Below is a small trained network, with its code and all its weights. Each question gives an input and a target symbol and asks what happens when units are switched off, that is, made to give their printed mean instead of their output.

import numpy as np


def w(rows, s, z=0):
    codes = np.array(rows[::2]) - 128.0
    scale = np.full(codes.shape[1], s)
    scale[-1] = z or s
    return codes * scale


def f(y):
    return y / 2 * (1 + np.tanh(0.7978845608 * (y + 0.044715 * y**3)))


def softmax(a):
    e = np.exp(a - a.max(-1, keepdims=True))
    return e / e.sum(-1, keepdims=True)


def log_softmax(a):
    a = a - a.max(-1, keepdims=True)
    return a - np.log(np.exp(a).sum(-1, keepdims=True))


def net(x, mask):
    ids = ['ΓΔΘΠΨΩαβεζηλμξτφ'.index(c) for c in x.split()]
    T = len(ids)
    res = E[ids] + P[:T]
    r = res
    for j in range(2):
        rows = slice(2 * j, 2 * j + 2)
        q, k, v = (r @ M[0][rows].T for M in (Q, K, V))
        z = softmax(np.where(np.tri(T) > 0, q @ k.T / 2**0.5, -1e9)) @ v
        o = O[0][rows]
        res = res + np.where(mask[j], z, o[:, -1]) @ o[:, :-1]
    y = f(res @ A[0][:, :-1].T + A[0][:, -1])
    res = res + np.where(mask[2:14], y, B[0][:, -1]) @ B[0][:, :-1]
    return log_softmax(res[-1] @ U[:, :-1].T + U[:, -1])


Q, K, V, O, A, B = {}, {}, {}, {}, {}, {}
E = w([
[192,159,111,93],'Γ',
[123,138,147,217],'Δ',
[207,121,92,179],'Θ',
[134,114,36,79],'Π',
[134,184,105,106],'Ψ',
[95,94,99,236],'Ω',
[105,130,123,250],'α',
[99,141,68,120],'β',
[113,127,141,220],'ε',
[130,120,41,102],'ζ',
[70,107,221,106],'η',
[180,183,163,93],'λ',
[186,106,125,98],'μ',
[87,85,178,105],'ξ',
[131,150,156,228],'τ',
[81,116,91,57],'φ',
],0.022)
P = w([
[160,2,185,213],'0',
[111,114,120,160],'1',
[99,138,118,147],'2',
[93,165,122,144],'3',
[89,176,118,137],'4',
[76,181,116,137],'5',
],0.0086)
Q[0] = w([
[81,42,64,207],'h0',
[5,75,29,42],'h0',
[137,174,141,23],'h1',
[135,220,7,90],'h1',
],0.011)
K[0] = w([
[66,97,60,170],'h0',
[3,65,75,46],'h0',
[97,219,130,114],'h1',
[190,234,113,172],'h1',
],0.014)
V[0] = w([
[89,109,183,32],'h0',
[173,201,168,114],'h0',
[231,238,254,181],'h1',
[223,87,47,188],'h1',
],0.0089)
O[0] = w([
[73,97,157,48,22],'h0',
[124,103,68,107,95],'h0',
[152,215,246,117,175],'h1',
[87,194,92,71,254],'h1',
],0.011,0.0073)
A[0] = w([
[204,186,183,151,142],'n0',
[27,128,198,63,151],'n1',
[99,13,141,81,53],'n2',
[255,111,72,95,57],'n3',
[212,151,77,77,102],'n4',
[67,55,201,225,31],'n5',
[62,180,131,211,73],'n6',
[175,109,159,198,118],'n7',
[229,134,117,118,235],'n8',
[137,120,226,134,1],'n9',
[7,176,176,164,133],'n10',
[217,70,150,237,149],'n11',
],0.0092,0.0058)
B[0] = w([
[72,61,158,142,249],'n0',
[149,78,81,171,184],'n1',
[132,180,186,78,165],'n2',
[185,62,165,67,165],'n3',
[174,133,104,96,186],'n4',
[230,178,70,158,179],'n5',
[129,193,107,143,189],'n6',
[123,136,105,90,173],'n7',
[160,103,139,158,211],'n8',
[80,155,94,181,160],'n9',
[133,119,149,68,176],'n10',
[99,69,147,5,200],'n11',
],0.011,0.013)
U = w([
[111,164,130,108,129],'Γ',
[108,151,128,136,164],'Δ',
[126,220,137,2,3],'Θ',
[120,95,99,78,15],'Π',
[223,190,98,240,186],'Ψ',
[92,150,130,133,128],'Ω',
[104,159,124,112,154],'α',
[64,72,85,215,162],'β',
[88,142,80,192,164],'ε',
[113,39,64,160,65],'ζ',
[111,138,93,151,106],'η',
[66,115,199,170,225],'λ',
[218,74,188,59,140],'μ',
[130,227,153,182,59],'ξ',
[104,158,168,87,131],'τ',
[12,84,145,39,163],'φ',
],0.0094,0.0069)

Each question gives the input, a string of symbols that net reads in full, and the target symbol t.
The units are the heads (2 rows each of Q, K, V and O) and the neurons (one row each of A and B). Each row of codes is followed by its name. A weight is (code - 128) times the scale printed after its matrix; where a second scale follows, it is the last column's (O, A, B and U).
mask holds one flag per unit, heads first, then neurons. A switched-off unit (its flag False) gives its mean, the last column of its rows in O or B, instead of its output. The means were averaged over made-up inputs and are rounded, as every weight is.
A unit's drop is (log p(t) with every unit on - log p(t) with that unit switched off) / (log p(t) with every unit on - log p(t) with every unit switched off).
The circuit of an input: a set's keep is (log p(t) with only the set's units on - log p(t) with every unit switched off) / (log p(t) with every unit on - log p(t) with every unit switched off). Starting from the 12 units with the biggest drops (on a tie, the unit counted first), units are removed one at a time, each time the one whose removal leaves the highest keep (on an exact tie, the one counted first), for as long as the keep stays at least 0.8.
units of the circuit, in order: the units of the circuit, biggest drop first
unit that matters most: the unit with the biggest drop
top k neurons: the k neurons with the biggest drops, biggest first
drop of u: that unit's drop, to one decimal
input τ Θ Θ τ, target λ: unit that matters most => n0
input Γ ζ η η Θ β, target Θ: top 2 neurons => (n10 n0)
input ζ φ μ μ φ Δ, target ε: units of the circuit, in order => (h1 n6 n3 n8)
input ζ ζ ξ, target μ: units of the circuit, in order => (h1 n5 n11)
input β Γ Θ Π, target Θ: top 2 neurons => (n0 n8)
input Θ Θ τ ξ, target μ: top 2 neurons => (n2 n5)
input ζ Π ζ ζ ε, target ε: top 2 neurons => (n0 n6)
input Θ α Ψ η, target μ: top 2 neurons => (n5 n11)
input φ η ε ε, target ζ: top 2 neurons => (n11 n5)
input Θ Ω Θ β Θ ε, target ξ: top 2 neurons => (n11 n6)
input ζ Θ φ η, target μ: top 2 neurons => (n2 n5)
input Θ β τ φ β, target φ: top 2 neurons => (n10 n5)
input η η Θ λ β α, target μ: top 2 neurons => (n11 n5)
input Ω Θ β, target Θ: top 2 neurons => (n0 n10)
input Ω Π η φ φ ζ, target φ: unit that matters most => h0
input ζ ζ α, target ε: top 3 neurons => (n6 n0 n11)
input Θ α φ Π β, target φ: top 2 neurons => (n5 n10)
input Θ η Θ η Δ, target ξ: drop of h1 => 1.2
input η Θ Δ, target μ: drop of h1 => 1.2
input ζ Θ β ε, target ε: drop of h0 => 0.0
